Below are the code and all the weights of a small trained network. Each question names an input and a target symbol and asks about switching units off, where a switched-off unit gives its printed mean instead of its output.

import numpy as np


def w(rows, s, z=0):
    codes = np.array(rows[::2]) - 128.0
    scale = np.full(codes.shape[1], s)
    scale[-1] = z or s
    return codes * scale


def f(y):
    return y / 2 * (1 + np.tanh(0.7978845608 * (y + 0.044715 * y**3)))


def softmax(a):
    e = np.exp(a - a.max(-1, keepdims=True))
    return e / e.sum(-1, keepdims=True)


def log_softmax(a):
    a = a - a.max(-1, keepdims=True)
    return a - np.log(np.exp(a).sum(-1, keepdims=True))


def net(x, mask):
    ids = ['ΔΦΩαβγεζηθμξπστψ'.index(c) for c in x.split()]
    T = len(ids)
    res = E[ids] + P[:T]
    u = 0
    for l in range(3):
        q, k, v = (res @ M[l].T for M in (Q, K, V))
        z = softmax(np.where(np.tri(T) > 0, q @ k.T / 3**0.5, -1e9)) @ v
        res = res + np.where(mask[u], z, O[l][:, -1]) @ O[l][:, :-1]
        u += 1
        y = f(res @ A[l][:, :-1].T + A[l][:, -1])
        res = res + np.where(mask[u : u + 4], y, B[l][:, -1]) @ B[l][:, :-1]
        u += 4
    return log_softmax(res[-1] @ U[:, :-1].T + U[:, -1])


Q, K, V, O, A, B = {}, {}, {}, {}, {}, {}
E = w([
[127,47,146,155,85],'Δ',
[148,105,176,100,104],'Φ',
[82,131,95,123,87],'Ω',
[109,91,155,58,129],'α',
[94,174,148,175,91],'β',
[252,184,181,112,124],'γ',
[25,160,113,87,200],'ε',
[153,199,110,69,130],'ζ',
[141,103,224,150,140],'η',
[118,144,71,147,102],'θ',
[120,119,200,155,156],'μ',
[153,145,126,112,110],'ξ',
[171,143,177,49,118],'π',
[153,135,108,140,113],'σ',
[9,146,164,140,87],'τ',
[109,91,145,143,178],'ψ',
],0.019)
P = w([
[105,166,24,137,46],'0',
[95,147,59,159,69],'1',
[86,152,83,174,81],'2',
[83,156,141,202,118],'3',
[77,154,189,225,166],'4',
[76,166,238,254,217],'5',
],0.0037)
Q[0] = w([
[210,104,120,171,56],'0.h1',
[254,178,122,64,75],'0.h1',
[14,221,128,238,253],'0.h1',
],0.0091)
K[0] = w([
[222,62,159,254,111],'0.h1',
[210,147,107,23,58],'0.h1',
[34,216,104,139,227],'0.h1',
],0.0085)
V[0] = w([
[82,87,5,50,253],'0.h1',
[27,126,150,170,38],'0.h1',
[156,18,39,178,186],'0.h1',
],0.0071)
O[0] = w([
[127,78,10,53,13,253],'0.h1',
[238,127,162,82,2,206],'0.h1',
[55,125,76,223,76,27],'0.h1',
],0.0057,0.0039)
A[0] = w([
[149,13,56,121,68,135],'0.n1',
[89,213,41,182,140,3],'0.n2',
[255,74,174,76,87,91],'0.n3',
[188,51,205,216,43,83],'0.n4',
],0.006,0.0054)
B[0] = w([
[117,122,98,175,190,254],'0.n1',
[175,74,118,6,46,96],'0.n2',
[166,120,187,67,134,194],'0.n3',
[116,161,147,108,29,187],'0.n4',
],0.011,0.0026)
Q[1] = w([
[181,73,8,116,80],'1.h1',
[104,127,196,192,117],'1.h1',
[90,106,72,210,254],'1.h1',
],0.0076)
K[1] = w([
[78,2,17,12,109],'1.h1',
[165,127,124,228,93],'1.h1',
[108,157,38,184,207],'1.h1',
],0.0065)
V[1] = w([
[63,154,124,104,190],'1.h1',
[88,112,145,44,135],'1.h1',
[65,195,157,135,3],'1.h1',
],0.0059)
O[1] = w([
[254,100,216,153,156,178],'1.h1',
[151,137,62,68,45,253],'1.h1',
[168,191,144,124,72,248],'1.h1',
],0.0097,0.0027)
A[1] = w([
[75,146,89,198,217,1],'1.n1',
[134,90,75,230,80,159],'1.n2',
[111,152,158,253,90,119],'1.n3',
[56,71,102,106,61,100],'1.n4',
],0.0062,0.0045)
B[1] = w([
[2,105,238,70,99,110],'1.n1',
[99,156,150,196,140,237],'1.n2',
[168,184,131,153,93,233],'1.n3',
[81,42,125,147,54,252],'1.n4',
],0.0099,0.0017)
Q[2] = w([
[121,45,76,200,253],'2.h1',
[81,246,111,202,141],'2.h1',
[108,129,139,188,55],'2.h1',
],0.0061)
K[2] = w([
[163,81,70,146,254],'2.h1',
[207,176,175,175,113],'2.h1',
[113,83,208,208,99],'2.h1',
],0.0093)
V[2] = w([
[152,31,105,138,93],'2.h1',
[162,93,74,162,229],'2.h1',
[207,46,193,135,255],'2.h1',
],0.0048)
O[2] = w([
[119,70,254,211,154,129],'2.h1',
[135,134,98,129,199,30],'2.h1',
[225,47,103,160,33,1],'2.h1',
],0.0078,0.0076)
A[2] = w([
[215,72,1,174,199,2],'2.n1',
[80,87,224,244,36,56],'2.n2',
[170,17,127,146,90,97],'2.n3',
[228,159,41,135,169,148],'2.n4',
],0.0066,0.0056)
B[2] = w([
[134,139,220,122,197,136],'2.n1',
[60,254,117,89,229,252],'2.n2',
[135,28,50,78,255,143],'2.n3',
[139,104,62,187,232,186],'2.n4',
],0.0076,0.0033)
U = w([
[176,155,88,203,126,191],'Δ',
[153,83,153,116,232,172],'Φ',
[68,60,146,80,85,168],'Ω',
[76,32,74,5,82,152],'α',
[193,154,239,187,146,54],'β',
[162,207,78,75,206,21],'γ',
[116,145,171,24,105,2],'ε',
[17,48,200,179,184,110],'ζ',
[106,105,78,216,57,149],'η',
[245,123,167,43,116,149],'θ',
[194,155,119,150,134,235],'μ',
[179,150,218,115,100,85],'ξ',
[84,134,209,69,229,80],'π',
[122,29,254,89,52,183],'σ',
[194,199,128,89,143,167],'τ',
[77,108,118,178,35,125],'ψ',
],0.0083,0.006)

Each question gives the input, a string of symbols that net reads in full, and the target symbol t.
The units are the heads (3 rows each of Q, K, V and O) and the neurons (one row each of A and B). Each row of codes is followed by its name. A weight is (code - 128) times the scale printed after its matrix; where a second scale follows, it is the last column's (O, A, B and U).
mask holds one flag per unit, layer by layer, with each layer's heads first. A switched-off unit (its flag False) gives its mean, the last column of its rows in O or B, instead of its output. The means were averaged over made-up inputs and are rounded, as every weight is.
A unit's drop is (log p(t) with every unit on - log p(t) with that unit switched off) / (log p(t) with every unit on - log p(t) with every unit switched off).
The circuit of an input: a set's keep is (log p(t) with only the set's units on - log p(t) with every unit switched off) / (log p(t) with every unit on - log p(t) with every unit switched off). Starting from the 12 units with the biggest drops (on a tie, the unit counted first), units are removed one at a time, each time the one whose removal leaves the highest keep (on an exact tie, the one counted first), for as long as the keep stays at least 0.8.
circuit, biggest first: the units of the circuit, biggest drop first
most important unit: the unit with the biggest drop
k most important neurons: the k neurons with the biggest drops, biggest first
top k neurons in layer l: the k neurons of layer l with the biggest drops, biggest first
input ε θ τ, target ζ: circuit, biggest first : (2.h1 0.h1 1.n4 2.n2)
input ξ Φ ψ, target ζ: circuit, biggest first : (1.h1 0.h1 0.n4)
input η γ σ, target Φ: circuit, biggest first : (0.h1 2.h1 1.h1 2.n3)
input ε β Φ τ γ, target β: circuit, biggest first : (0.h1 1.n1 2.h1 1.h1)
input α ψ η ψ Φ ψ, target ζ: top 2 neurons in layer 0 : (0.n4 0.n3)
input ξ σ γ μ α, target Φ: circuit, biggest first : (0.h1 1.h1 2.h1 2.n3)
input θ ε ε α ψ α, target α: circuit, biggest first : (0.h1)
input ξ α ψ π γ ξ, target Φ: circuit, biggest first : (0.h1 1.h1 2.h1 2.n3)
input α ξ γ ψ α π, target Φ: circuit, biggest first : (0.h1 1.h1 2.h1)
input Δ α θ η ε π, target π: circuit, biggest first : (0.h1 2.h1 1.h1 0.n4)
input μ ε Ω, target η: circuit, biggest first : (0.n1 1.n2 0.h1 2.h1)
input γ ξ Ω θ Φ ζ, target Φ: circuit, biggest first : (0.h1 1.h1 2.h1 2.n4)
input Φ Δ α, target π: circuit, biggest first : (0.n4 1.h1 2.h1)
input π μ γ, target Φ: circuit, biggest first : (0.h1 1.h1 2.h1 2.n4)
input Ω π τ ψ, target ε: 2 most important neurons : (0.n4 0.n1)
input π μ π, target θ: most important unit : 2.h1
input γ β ζ ψ β, target τ: 3 most important neurons : (1.n3 0.n4 0.n1)
input σ ε Ω, target η: 2 most important neurons : (0.n1 1.n2)
input ζ ψ σ, target Δ: top 2 neurons in layer 1 : (1.n4 1.n2)
input Δ σ π μ, target π: most important unit : 0.n4
input Δ ξ ψ Ω, target π: 3 most important neurons : (0.n4 1.n4 2.n2)
input Ω γ ψ, target Φ: 3 most important neurons : (2.n3 2.n1 0.n4)
input γ γ Ω, target Φ: top 2 neurons in layer 2 : (2.n3 2.n1)
input π π σ ψ ε θ, target Δ: top 3 neurons in layer 0 : (0.n1 0.n3 0.n4)
input α Δ α Δ η, target π: 2 most important neurons : (0.n4 2.n2)
input ψ τ π, target ε: top 2 neurons in layer 0 : (0.n1 0.n3)
input Φ ε Φ γ, target β: most important unit : 0.h1
input μ θ η σ τ α, target ε: 2 most important neurons : (0.n4 0.n1)
input ψ γ ξ, target Φ: 2 most important neurons : (2.n3 0.n4)
